Below is a small trained network, with its code and all its weights. Each question gives an input and a class and asks what happens when units are switched off, that is, made to give their printed mean instead of their output.

import numpy as np


def w(rows, s, z=0):
    codes = np.array(rows[::2]) - 128.0
    scale = np.full(codes.shape[1], s)
    scale[-1] = z or s
    return codes * scale


def norm(h):
    return h / np.sqrt((h * h).mean(-1, keepdims=True) + 1e-5)


def f(y):
    return np.maximum(y, 0)


def log_softmax(a):
    a = a - a.max(-1, keepdims=True)
    return a - np.log(np.exp(a).sum(-1, keepdims=True))


def net(x, mask):
    res = np.array(x, float).reshape(1, 2) / 4 @ E
    u = 0
    for l in range(2):
        y = f(norm(res) @ A[l][:, :-1].T + A[l][:, -1])
        res = res + np.where(mask[u : u + 15], y, B[l][:, -1]) @ B[l][:, :-1]
        u += 15
    return log_softmax(norm(res)[-1] @ U[:, :-1].T + U[:, -1])


A, B = {}, {}
E = w([
[134,219,81,2],'x0',
[133,172,193,122],'x1',
],0.0078)
A[0] = w([
[114,183,209,1,154],'0.n0',
[136,127,180,162,128],'0.n1',
[111,131,63,122,39],'0.n2',
[73,195,70,117,46],'0.n3',
[167,39,86,160,175],'0.n4',
[143,107,153,133,251],'0.n5',
[113,145,172,148,27],'0.n6',
[156,94,129,176,234],'0.n7',
[132,214,102,155,122],'0.n8',
[230,156,177,161,29],'0.n9',
[128,153,85,117,104],'0.n10',
[140,156,109,116,159],'0.n11',
[206,94,147,82,174],'0.n12',
[68,84,100,192,211],'0.n13',
[97,80,142,153,153],'0.n14',
],0.012,0.0016)
B[0] = w([
[73,100,107,208,255],'0.n0',
[189,125,166,104,168],'0.n1',
[155,83,160,71,159],'0.n2',
[130,59,153,95,182],'0.n3',
[105,162,162,144,214],'0.n4',
[144,127,94,29,158],'0.n5',
[175,125,50,95,146],'0.n6',
[130,162,138,128,193],'0.n7',
[169,149,158,167,166],'0.n8',
[178,148,195,153,153],'0.n9',
[210,109,156,115,162],'0.n10',
[33,45,222,169,162],'0.n11',
[101,91,90,190,147],'0.n12',
[108,183,36,94,214],'0.n13',
[104,142,80,1,182],'0.n14',
],0.0065,0.0098)
A[1] = w([
[44,146,73,147,129],'1.n0',
[255,168,136,138,83],'1.n1',
[209,191,126,156,52],'1.n2',
[143,107,94,100,162],'1.n3',
[50,124,127,223,139],'1.n4',
[132,77,79,140,254],'1.n5',
[184,112,130,68,149],'1.n6',
[39,124,147,152,75],'1.n7',
[148,57,111,159,216],'1.n8',
[174,95,92,180,79],'1.n9',
[62,112,144,142,213],'1.n10',
[39,78,159,104,142],'1.n11',
[117,76,115,206,120],'1.n12',
[75,173,159,147,101],'1.n13',
[230,156,138,136,114],'1.n14',
],0.012,0.0034)
B[1] = w([
[94,216,68,110,252],'1.n0',
[201,255,202,191,184],'1.n1',
[187,168,131,130,164],'1.n2',
[100,74,199,118,198],'1.n3',
[75,139,138,116,253],'1.n4',
[147,181,184,40,230],'1.n5',
[110,68,115,222,199],'1.n6',
[116,168,154,181,209],'1.n7',
[171,149,155,54,205],'1.n8',
[188,145,137,134,141],'1.n9',
[119,76,107,119,237],'1.n10',
[199,87,138,171,252],'1.n11',
[138,127,59,116,204],'1.n12',
[32,80,136,212,173],'1.n13',
[161,199,213,167,175],'1.n14',
],0.007,0.0062)
U = w([
[62,202,67,52,185],'0',
[151,68,157,62,204],'1',
[184,208,175,171,201],'2',
[5,116,129,209,136],'3',
[144,130,84,164,17],'4',
[166,128,62,157,2],'5',
],0.016,0.0072)

Each question gives the input, the list of numbers given to net, and the class t.
The units are the neurons (one row each of A and B). Each row of codes is followed by its name. A weight is (code - 128) times the scale printed after its matrix; where a second scale follows, it is the last column's (A, B and U).
mask holds one flag per neuron, layer by layer. A switched-off neuron (its flag False) gives its mean, the last column of its row in B, instead of its output. The means were averaged over made-up inputs and are rounded, as every weight is.
A unit's drop is (log p(t) with every unit on - log p(t) with that unit switched off) / (log p(t) with every unit on - log p(t) with every unit switched off).
The circuit of an input: a set's keep is (log p(t) with only the set's units on - log p(t) with every unit switched off) / (log p(t) with every unit on - log p(t) with every unit switched off). Starting from the 12 units with the biggest drops (on a tie, the unit counted first), units are removed one at a time, each time the one whose removal leaves the highest keep (on an exact tie, the one counted first), for as long as the keep stays at least 0.8.
units of the circuit, in order: the units of the circuit, biggest drop first
unit that matters most: the unit with the biggest drop
k most important neurons: the k neurons with the biggest drops, biggest first
k most important neurons of layer l: the k neurons of layer l with the biggest drops, biggest first
drop of u: that unit's drop, to one decimal
input [-6,1], class 2: units of the circuit, in order	[0.n11; 0.n0]
input [-5,1], class 2: 3 most important neurons of layer 0	[0.n11; 0.n1; 0.n0]
input [-3,0], class 0: units of the circuit, in order	[0.n13; 0.n14]
input [4,0], class 1: 2 most important neurons	[0.n3; 0.n13]
input [-1,0], class 0: units of the circuit, in order	[0.n14]
input [1,0], class 1: 3 most important neurons of layer 0	[0.n3; 0.n4; 0.n10]
input [-7,0], class 0: 2 most important neurons	[0.n13; 0.n10]
input [-8,1], class 2: 3 most important neurons	[0.n11; 0.n0; 0.n1]
input [-6,0], class 0: 3 most important neurons	[0.n13; 0.n10; 0.n14]
input [7,2], class 3: 2 most important neurons	[0.n0; 0.n13]
input [8,-3], class 1: 2 most important neurons of layer 0	[0.n13; 0.n3]
input [1,-6], class 1: 2 most important neurons of layer 0	[0.n2; 0.n0]
input [3,3], class 3: drop of 0.n7	0.0
input [-8,4], class 2: unit that matters most	0.n0
input [8,-7], class 1: drop of 0.n13	0.1
input [1,5], class 3: drop of 0.n0	1.0
input [-8,-2], class 0: drop of 0.n13	0.3
